Below are the code and all the weights of a small trained network. Each question names an input and a class and asks about switching units off, where a switched-off unit gives its printed mean instead of its output.

import numpy as np


def w(rows, s, z=0):
    codes = np.array(rows[::2]) - 128.0
    scale = np.full(codes.shape[1], s)
    scale[-1] = z or s
    return codes * scale


def norm(h):
    return h / np.sqrt((h * h).mean(-1, keepdims=True) + 1e-5)


def f(y):
    return np.maximum(y, 0)


def log_softmax(a):
    a = a - a.max(-1, keepdims=True)
    return a - np.log(np.exp(a).sum(-1, keepdims=True))


def net(x, mask):
    res = np.array(x, float).reshape(1, 4) / 4 @ E
    u = 0
    for l in range(2):
        y = f(norm(res) @ A[l][:, :-1].T + A[l][:, -1])
        res = res + np.where(mask[u : u + 3], y, B[l][:, -1]) @ B[l][:, :-1]
        u += 3
    return log_softmax(norm(res)[-1] @ U[:, :-1].T + U[:, -1])


A, B = {}, {}
E = w([
[109,143,115,142,120,188,134,75,130,178,108],'x0',
[57,64,150,198,155,220,150,124,126,168,141],'x1',
[80,236,89,162,14,153,156,132,140,127,80],'x2',
[61,209,43,108,85,57,92,1,145,92,83],'x3',
],0.0082)
A[0] = w([
[189,112,187,71,167,2,89,161,117,74,180,115],'0.n0',
[88,104,125,158,188,61,135,31,143,108,154,3],'0.n1',
[124,223,48,90,88,63,103,86,139,79,60,172],'0.n2',
],0.0079,0.0018)
B[0] = w([
[70,155,40,69,20,117,165,195,120,176,196,233],'0.n0',
[113,150,177,168,95,116,89,112,131,132,144,186],'0.n1',
[85,106,108,90,2,148,213,168,148,132,191,255],'0.n2',
],0.013,0.0097)
A[1] = w([
[52,102,183,214,103,178,75,96,134,165,130,149],'1.n0',
[2,83,7,100,142,71,104,149,114,151,175,233],'1.n1',
[240,116,162,44,193,113,125,232,78,190,112,253],'1.n2',
],0.006,0.0037)
B[1] = w([
[130,138,108,111,187,101,58,135,119,79,110,203],'1.n0',
[105,147,50,100,174,93,151,32,202,179,252,254],'1.n1',
[140,111,103,102,84,195,189,95,200,119,135,183],'1.n2',
],0.011,0.0099)
U = w([
[173,248,155,133,89,95,148,174,89,129,55,47],'0',
[72,155,109,165,254,96,25,76,94,136,142,155],'1',
[187,97,200,118,135,9,140,105,63,122,53,3],'2',
[106,128,46,51,69,124,198,126,175,143,241,246],'3',
[150,30,200,131,241,225,125,207,128,127,113,25],'4',
],0.0098,0.0035)

Each question gives the input, the list of numbers given to net, and the class t.
The units are the neurons (one row each of A and B). Each row of codes is followed by its name. A weight is (code - 128) times the scale printed after its matrix; where a second scale follows, it is the last column's (A, B and U).
mask holds one flag per neuron, layer by layer. A switched-off neuron (its flag False) gives its mean, the last column of its row in B, instead of its output. The means were averaged over made-up inputs and are rounded, as every weight is.
A unit's drop is (log p(t) with every unit on - log p(t) with that unit switched off) / (log p(t) with every unit on - log p(t) with every unit switched off).
The circuit of an input: a set's keep is (log p(t) with only the set's units on - log p(t) with every unit switched off) / (log p(t) with every unit on - log p(t) with every unit switched off). Starting from all 6 units, units are removed one at a time, each time the one whose removal leaves the highest keep (on an exact tie, the one counted first), for as long as the keep stays at least 0.8.
units of the circuit, in order: the units of the circuit, biggest drop first
most important unit: the unit with the biggest drop
k most important neurons: the k neurons with the biggest drops, biggest first
k most important neurons of layer l: the k neurons of layer l with the biggest drops, biggest first
drop of u: that unit's drop, to one decimal
input [7,0,4,-4], class 1: 2 most important neurons : (0.n2 0.n0)
input [0,5,7,-6], class 4: 2 most important neurons of layer 0 : (0.n0 0.n2)
input [4,2,2,-7], class 4: 3 most important neurons : (0.n0 1.n1 0.n2)
input [1,8,-4,-3], class 4: units of the circuit, in order : (0.n0 0.n2)
input [-2,7,3,-4], class 4: most important unit : 0.n0
input [-2,7,-3,7], class 1: units of the circuit, in order : (0.n0 0.n1 1.n0)
input [-4,7,-8,3], class 1: units of the circuit, in order : (0.n2 0.n1)
input [8,4,-2,-5], class 4: units of the circuit, in order : (0.n0 0.n2)
input [-4,6,-5,6], class 1: 2 most important neurons : (0.n2 0.n1)
input [6,7,6,-6], class 4: 2 most important neurons : (0.n0 0.n2)
input [-2,6,2,-2], class 4: 4 most important neurons : (0.n0 0.n2 1.n1 0.n1)
input [-5,8,1,4], class 1: 2 most important neurons : (0.n2 0.n0)
input [2,3,-8,8], class 1: 2 most important neurons : (0.n1 0.n0)
input [-1,6,7,-8], class 4: most important neuron of layer 1 : (1.n1)
input [7,3,1,1], class 1: 2 most important neurons of layer 0 : (0.n2 0.n0)
input [1,3,-6,5], class 1: 2 most important neurons : (0.n2 0.n1)
input [4,8,-3,8], class 1: drop of 0.n0 : 0.4
input [3,4,8,-7], class 4: drop of 0.n0 : 0.7
input [1,8,-4,3], class 1: drop of 0.n2 : 0.1
